Here is a tiny trained network, its code and every weight. The questions are about switching its units off for an input and a target symbol, where a switched-off unit gives its printed mean instead of its output.

import numpy as np


def w(rows, s, z=0):
    codes = np.array(rows[::2]) - 128.0
    scale = np.full(codes.shape[1], s)
    scale[-1] = z or s
    return codes * scale


def f(y):
    return np.maximum(y, 0)


def softmax(a):
    e = np.exp(a - a.max(-1, keepdims=True))
    return e / e.sum(-1, keepdims=True)


def log_softmax(a):
    a = a - a.max(-1, keepdims=True)
    return a - np.log(np.exp(a).sum(-1, keepdims=True))


def net(x, mask):
    ids = ['ΛΠβγεζηθξσφψω'.index(c) for c in x.split()]
    T = len(ids)
    res = E[ids] + P[:T]
    u = 0
    for l in range(2):
        q, k, v = (res @ M[l].T for M in (Q, K, V))
        z = softmax(np.where(np.tri(T) > 0, q @ k.T / 4**0.5, -1e9)) @ v
        res = res + np.where(mask[u], z, O[l][:, -1]) @ O[l][:, :-1]
        u += 1
        y = f(res @ A[l][:, :-1].T + A[l][:, -1])
        res = res + np.where(mask[u : u + 16], y, B[l][:, -1]) @ B[l][:, :-1]
        u += 16
    return log_softmax(res[-1] @ U[:, :-1].T + U[:, -1])


Q, K, V, O, A, B = {}, {}, {}, {}, {}, {}
E = w([
[107,142,162,88,218,65],'Λ',
[96,149,173,87,194,70],'Π',
[74,2,101,130,153,137],'β',
[168,181,102,171,189,178],'γ',
[80,161,202,94,139,77],'ε',
[82,165,193,81,160,67],'ζ',
[140,184,137,44,164,57],'η',
[110,183,178,60,105,75],'θ',
[144,194,130,52,98,77],'ξ',
[194,88,119,77,126,183],'σ',
[63,103,215,121,100,47],'φ',
[84,111,235,126,153,16],'ψ',
[155,76,85,204,136,59],'ω',
],0.0093)
P = w([
[3,127,59,94,169,194],'0',
[14,136,83,85,156,166],'1',
[30,144,101,81,135,149],'2',
[51,149,119,83,120,133],'3',
[70,149,139,86,105,119],'4',
[93,149,155,87,91,106],'5',
[115,148,169,90,81,91],'6',
[136,145,184,93,72,78],'7',
[161,145,196,96,64,65],'8',
[178,145,210,100,56,54],'9',
[198,143,219,104,50,40],'10',
],0.0067)
Q[0] = w([
[97,167,73,53,192,2],'0.h1',
[165,201,182,49,238,131],'0.h1',
[36,182,165,69,89,16],'0.h1',
[153,49,130,19,154,128],'0.h1',
],0.014)
K[0] = w([
[166,164,130,200,44,80],'0.h1',
[240,194,236,130,114,164],'0.h1',
[231,78,230,182,119,30],'0.h1',
[146,66,154,75,8,181],'0.h1',
],0.013)
V[0] = w([
[106,155,80,205,122,63],'0.h1',
[110,85,84,154,128,47],'0.h1',
[78,19,92,66,2,152],'0.h1',
[129,185,139,130,91,208],'0.h1',
],0.0091)
O[0] = w([
[115,136,238,87,96,205,154],'0.h1',
[153,128,211,126,161,247,200],'0.h1',
[182,239,190,204,228,115,46],'0.h1',
[59,177,124,94,54,2,1],'0.h1',
],0.0039,0.00095)
A[0] = w([
[160,223,189,118,179,185,60],'0.n1',
[77,22,147,74,100,89,10],'0.n2',
[178,237,84,190,152,224,71],'0.n3',
[141,164,138,67,146,127,64],'0.n4',
[146,169,73,158,74,160,100],'0.n5',
[143,137,85,69,143,146,2],'0.n6',
[94,65,124,99,100,97,131],'0.n7',
[145,69,63,106,143,179,80],'0.n8',
[122,148,145,120,195,111,104],'0.n9',
[121,175,105,116,68,150,108],'0.n10',
[117,93,180,81,151,209,62],'0.n11',
[144,90,185,184,109,197,77],'0.n12',
[127,58,172,3,104,229,104],'0.n13',
[71,72,183,171,124,102,30],'0.n14',
[84,84,69,251,122,57,81],'0.n15',
[119,157,122,157,173,49,69],'0.n16',
],0.013,0.0073)
B[0] = w([
[134,76,158,112,108,208,188],'0.n1',
[67,10,184,95,181,162,148],'0.n2',
[115,52,127,113,232,125,195],'0.n3',
[51,25,175,99,75,100,207],'0.n4',
[112,204,152,103,115,188,169],'0.n5',
[98,96,143,139,106,60,128],'0.n6',
[148,169,144,159,160,112,226],'0.n7',
[116,96,150,114,162,167,168],'0.n8',
[123,172,136,128,71,128,218],'0.n9',
[156,143,117,88,99,162,204],'0.n10',
[123,163,113,122,51,129,168],'0.n11',
[120,190,99,148,43,104,161],'0.n12',
[129,51,128,121,229,146,255],'0.n13',
[162,71,148,86,42,250,167],'0.n14',
[120,37,156,116,188,223,174],'0.n15',
[113,113,153,121,119,161,154],'0.n16',
],0.019,0.0017)
Q[1] = w([
[150,90,122,194,118,235],'1.h1',
[88,65,157,193,64,161],'1.h1',
[136,140,114,209,173,55],'1.h1',
[146,138,2,94,109,115],'1.h1',
],0.022)
K[1] = w([
[2,130,122,240,140,148],'1.h1',
[108,85,138,209,75,134],'1.h1',
[12,152,107,60,154,102],'1.h1',
[49,229,69,52,172,230],'1.h1',
],0.022)
V[1] = w([
[207,95,61,91,36,172],'1.h1',
[136,1,35,51,50,73],'1.h1',
[128,128,165,104,102,135],'1.h1',
[127,71,18,165,132,130],'1.h1',
],0.0092)
O[1] = w([
[115,229,141,86,165,216,4],'1.h1',
[73,195,36,2,199,111,102],'1.h1',
[67,122,73,91,109,170,188],'1.h1',
[245,160,208,114,198,86,64],'1.h1',
],0.0074,0.0023)
A[1] = w([
[124,121,143,105,147,72,23],'1.n1',
[150,69,61,195,222,198,2],'1.n2',
[248,226,49,136,16,109,26],'1.n3',
[158,216,124,100,149,125,91],'1.n4',
[133,138,163,111,145,164,30],'1.n5',
[194,134,117,120,125,104,106],'1.n6',
[103,214,86,88,174,99,36],'1.n7',
[143,124,129,120,122,124,66],'1.n8',
[102,129,131,135,102,24,84],'1.n9',
[129,166,215,74,111,132,96],'1.n10',
[73,201,102,103,149,35,94],'1.n11',
[201,173,57,152,91,133,244],'1.n12',
[62,114,93,126,126,135,59],'1.n13',
[161,94,49,198,208,187,189],'1.n14',
[83,168,143,157,49,79,114],'1.n15',
[149,118,62,166,190,168,47],'1.n16',
],0.017,0.009)
B[1] = w([
[156,132,140,129,162,95,137],'1.n1',
[67,144,145,37,121,7,206],'1.n2',
[76,15,4,52,231,91,142],'1.n3',
[101,119,81,158,108,110,141],'1.n4',
[130,124,103,158,117,105,142],'1.n5',
[99,155,117,139,120,158,139],'1.n6',
[92,144,218,133,186,158,158],'1.n7',
[122,129,119,117,141,113,128],'1.n8',
[120,131,117,203,158,116,166],'1.n9',
[128,154,170,117,170,141,196],'1.n10',
[218,125,66,100,97,102,184],'1.n11',
[167,145,231,162,44,63,171],'1.n12',
[145,68,128,116,70,131,190],'1.n13',
[152,136,69,168,153,232,254],'1.n14',
[60,190,112,115,132,136,187],'1.n15',
[130,90,178,142,97,88,154],'1.n16',
],0.035,0.0094)
U = w([
[59,68,29,59,232,174,148],'Λ',
[146,98,58,192,154,254,254],'Π',
[120,149,180,152,72,100,190],'β',
[79,53,139,133,151,28,145],'γ',
[50,148,99,158,140,112,65],'ε',
[60,101,95,171,132,118,112],'ζ',
[157,66,63,125,147,111,64],'η',
[106,144,41,119,78,115,68],'θ',
[153,137,124,30,108,142,54],'ξ',
[128,188,104,117,186,79,95],'σ',
[32,145,144,84,96,161,51],'φ',
[94,16,131,98,113,170,93],'ψ',
[83,89,218,103,223,150,150],'ω',
],0.0056,0.0054)

Each question gives the input, a string of symbols that net reads in full, and the target symbol t.
The units are the heads (4 rows each of Q, K, V and O) and the neurons (one row each of A and B). Each row of codes is followed by its name. A weight is (code - 128) times the scale printed after its matrix; where a second scale follows, it is the last column's (O, A, B and U).
mask holds one flag per unit, layer by layer, with each layer's heads first. A switched-off unit (its flag False) gives its mean, the last column of its rows in O or B, instead of its output. The means were averaged over made-up inputs and are rounded, as every weight is.
A unit's drop is (log p(t) with every unit on - log p(t) with that unit switched off) / (log p(t) with every unit on - log p(t) with every unit switched off).
The circuit of an input: a set's keep is (log p(t) with only the set's units on - log p(t) with every unit switched off) / (log p(t) with every unit on - log p(t) with every unit switched off). Starting from the 12 units with the biggest drops (on a tie, the unit counted first), units are removed one at a time, each time the one whose removal leaves the highest keep (on an exact tie, the one counted first), for as long as the keep stays at least 0.8.
circuit, biggest first: the units of the circuit, biggest drop first
most important unit: the unit with the biggest drop
top k neurons: the k neurons with the biggest drops, biggest first
top k neurons in layer l: the k neurons of layer l with the biggest drops, biggest first
input γ σ Λ, target σ: most important unit	1.n11
input γ ψ γ ξ ω ω γ, target β: circuit, biggest first	(0.n13; 1.n12; 0.n4)
input γ Π γ φ ε ξ γ γ ω ω ω, target β: top 4 neurons	(0.n12; 0.n15; 0.n13; 1.n12)
input ω ω γ γ γ ω ε ω γ ω η, target ω: circuit, biggest first	(1.n10; 0.h1)
input Λ ω Λ θ, target ω: circuit, biggest first	(1.n10; 1.h1)
input γ σ ξ ω γ Λ, target ω: circuit, biggest first	(0.h1; 1.n10; 1.h1; 1.n11)
input γ ω ω γ, target Π: top 2 neurons	(0.n3; 1.n2)
input ω γ φ, target ω: circuit, biggest first	(1.n10; 1.h1)
input β γ γ σ σ γ ζ γ σ γ ξ, target σ: top 2 neurons	(0.n4; 1.n11)
input ξ γ ω ξ σ ω η γ Λ, target η: top 3 neurons in layer 0	(0.n4; 0.n1; 0.n15)
input ω ψ ψ γ ω, target Π: top 2 neurons	(0.n15; 1.n2)
input γ σ β ζ γ ξ ξ ω Π η Π, target η: top 3 neurons in layer 0	(0.n4; 0.n13; 0.n14)
input σ Λ ζ γ θ ψ Π ε, target ψ: circuit, biggest first	(1.h1; 0.n14; 1.n13)
input η ω γ σ, target Λ: circuit, biggest first	(1.n2; 0.n13; 1.n14)
input σ Π γ γ γ σ φ γ ξ ε, target ξ: top 2 neurons in layer 1	(1.n11; 1.n7)
input σ φ ω γ γ σ, target Π: top 3 neurons	(0.n13; 1.n2; 0.n9)
input γ γ γ ζ, target ζ: top 4 neurons in layer 1	(1.n9; 1.n14; 1.n15; 1.n2)
input σ ω ξ γ θ ω γ, target Π: top 4 neurons	(0.n3; 0.n13; 1.n2; 1.n14)
input σ ω ε, target ω: most important unit	0.h1
input ε σ ω σ γ ω σ φ σ, target γ: top neuron in layer 0	(0.n13)
input ξ γ γ γ Λ φ, target φ: circuit, biggest first	(0.h1; 1.h1; 1.n15; 0.n13)
input Π ψ η β Π γ σ, target Λ: circuit, biggest first	(0.n13; 1.n2; 1.n14)
input γ σ ω γ β γ ω γ, target γ: top 4 neurons	(1.n12; 1.n3; 0.n13; 1.n14)
input γ γ ω, target Λ: circuit, biggest first	(1.n2; 1.n14; 0.n15)
input σ γ η γ ω σ ξ ω, target Π: top 2 neurons in layer 0	(0.n15; 0.n13)
